Here is a tiny trained network, its code and every weight. The questions are about switching its units off for an input and a class, where a switched-off unit gives its printed mean instead of its output.

import numpy as np


def w(rows, s, z=0):
    codes = np.array(rows[::2]) - 128.0
    scale = np.full(codes.shape[1], s)
    scale[-1] = z or s
    return codes * scale


def f(y):
    return y / 2 * (1 + np.tanh(0.7978845608 * (y + 0.044715 * y**3)))


def log_softmax(a):
    a = a - a.max(-1, keepdims=True)
    return a - np.log(np.exp(a).sum(-1, keepdims=True))


def net(x, mask):
    res = np.array(x, float).reshape(1, 6) / 4 @ E
    y = f(res @ A[0][:, :-1].T + A[0][:, -1])
    res = res + np.where(mask, y, B[0][:, -1]) @ B[0][:, :-1]
    return log_softmax(res[-1] @ U[:, :-1].T + U[:, -1])


A, B = {}, {}
E = w([
[76,140,100,206,213,92,167,77,192],'x0',
[128,149,88,246,71,183,127,90,99],'x1',
[248,127,128,107,131,124,175,90,153],'x2',
[107,148,36,107,83,123,94,161,152],'x3',
[151,249,49,132,166,145,110,139,67],'x4',
[87,149,157,42,139,159,219,71,111],'x5',
],0.011)
A[0] = w([
[142,104,163,171,150,156,230,2,168,118],'N0',
[94,111,100,129,211,28,122,209,133,86],'N1',
[115,99,178,122,136,107,119,132,122,151],'N2',
[114,127,131,107,102,140,107,167,120,63],'N3',
[201,192,58,125,218,43,134,142,168,114],'N4',
[179,143,154,78,107,133,179,152,123,102],'N5',
[101,141,95,199,140,145,113,108,92,255],'N6',
[149,66,165,90,142,88,118,142,162,125],'N7',
[150,100,148,175,135,119,228,29,168,170],'N8',
[104,151,139,86,159,92,152,104,136,101],'N9',
[71,133,125,66,165,115,191,79,139,145],'N10',
[167,167,40,125,104,132,71,152,138,104],'N11',
[41,99,111,136,112,84,113,160,170,168],'N12',
[206,127,142,77,143,163,131,118,103,131],'N13',
[142,46,188,75,147,66,117,156,186,132],'N14',
[65,149,100,224,159,138,78,133,181,104],'N15',
],0.012,0.0041)
B[0] = w([
[174,231,67,114,127,155,146,197,131,248],'N0',
[93,165,133,116,145,179,140,141,159,189],'N1',
[154,172,109,133,123,124,110,140,142,167],'N2',
[128,141,125,121,93,156,124,143,142,150],'N3',
[146,230,162,145,124,163,114,53,151,213],'N4',
[125,140,163,147,142,86,128,101,77,188],'N5',
[126,114,148,145,114,66,71,102,73,208],'N6',
[165,140,119,153,105,91,89,124,107,193],'N7',
[177,209,63,118,97,160,123,154,146,238],'N8',
[77,127,163,111,151,163,128,121,145,171],'N9',
[74,141,183,127,212,188,145,84,169,212],'N10',
[166,128,8,97,25,92,177,174,154,200],'N11',
[158,150,173,154,152,107,89,76,128,192],'N12',
[148,111,159,161,123,100,110,37,125,195],'N13',
[171,160,116,199,72,61,86,94,123,226],'N14',
[131,87,154,190,111,23,53,114,39,224],'N15',
],0.011,0.016)
U = w([
[79,54,61,76,74,106,148,216,105,21],'0',
[92,175,136,64,168,251,170,109,175,129],'1',
[128,100,116,122,185,104,173,152,168,10],'2',
[180,170,108,152,95,71,118,104,121,254],'3',
[77,99,203,162,175,88,115,52,107,33],'4',
],0.011,0.0034)

Each question gives the input, the list of numbers given to net, and the class t.
The units are the neurons (one row each of A and B). Each row of codes is followed by its name. A weight is (code - 128) times the scale printed after its matrix; where a second scale follows, it is the last column's (A, B and U).
mask holds one flag per neuron, in row order. A switched-off neuron (its flag False) gives its mean, the last column of its row in B, instead of its output. The means were averaged over made-up inputs and are rounded, as every weight is.
A unit's drop is (log p(t) with every unit on - log p(t) with that unit switched off) / (log p(t) with every unit on - log p(t) with every unit switched off).
The circuit of an input: a set's keep is (log p(t) with only the set's units on - log p(t) with every unit switched off) / (log p(t) with every unit on - log p(t) with every unit switched off). Starting from the 12 units with the biggest drops (on a tie, the unit counted first), units are removed one at a time, each time the one whose removal leaves the highest keep (on an exact tie, the one counted first), for as long as the keep stays at least 0.8.
units of the circuit, in order: the units of the circuit, biggest drop first
most important unit: the unit with the biggest drop
top k neurons: the k neurons with the biggest drops, biggest first
drop when u is switched off: that unit's drop, to one decimal
input [-3,-8,-2,6,-1,2], class 4: top 3 neurons => (N0, N8, N11)
input [-4,-4,4,1,6,5], class 4: units of the circuit, in order => (N13, N0, N8)
input [7,1,-7,-8,2,-1], class 4: top 2 neurons => (N11, N15)
input [-4,3,3,-5,8,8], class 1: top 2 neurons => (N15, N14)
input [4,8,5,1,-5,5], class 1: most important unit => N14
input [-1,-1,-7,-5,4,-6], class 4: top 3 neurons => (N0, N8, N14)
input [-3,-3,-7,-8,2,4], class 1: top 2 neurons => (N15, N6)
input [8,-4,-6,3,-1,4], class 4: top 2 neurons => (N15, N12)
input [-2,6,-2,-4,-3,3], class 1: units of the circuit, in order => (N15, N14)
input [-5,-2,-6,-7,0,5], class 4: top 2 neurons => (N0, N8)
input [-2,1,3,8,-3,-7], class 0: drop when N11 is switched off => 0.3
input [-1,-8,-4,1,-6,7], class 4: drop when N11 is switched off => 0.0
input [5,-1,-8,5,-2,-6], class 4: drop when N8 is switched off => 0.1
input [-6,3,5,8,1,-8], class 0: drop when N11 is switched off => 0.3
input [1,-1,-5,-6,-1,-1], class 4: top neuron => (N11)
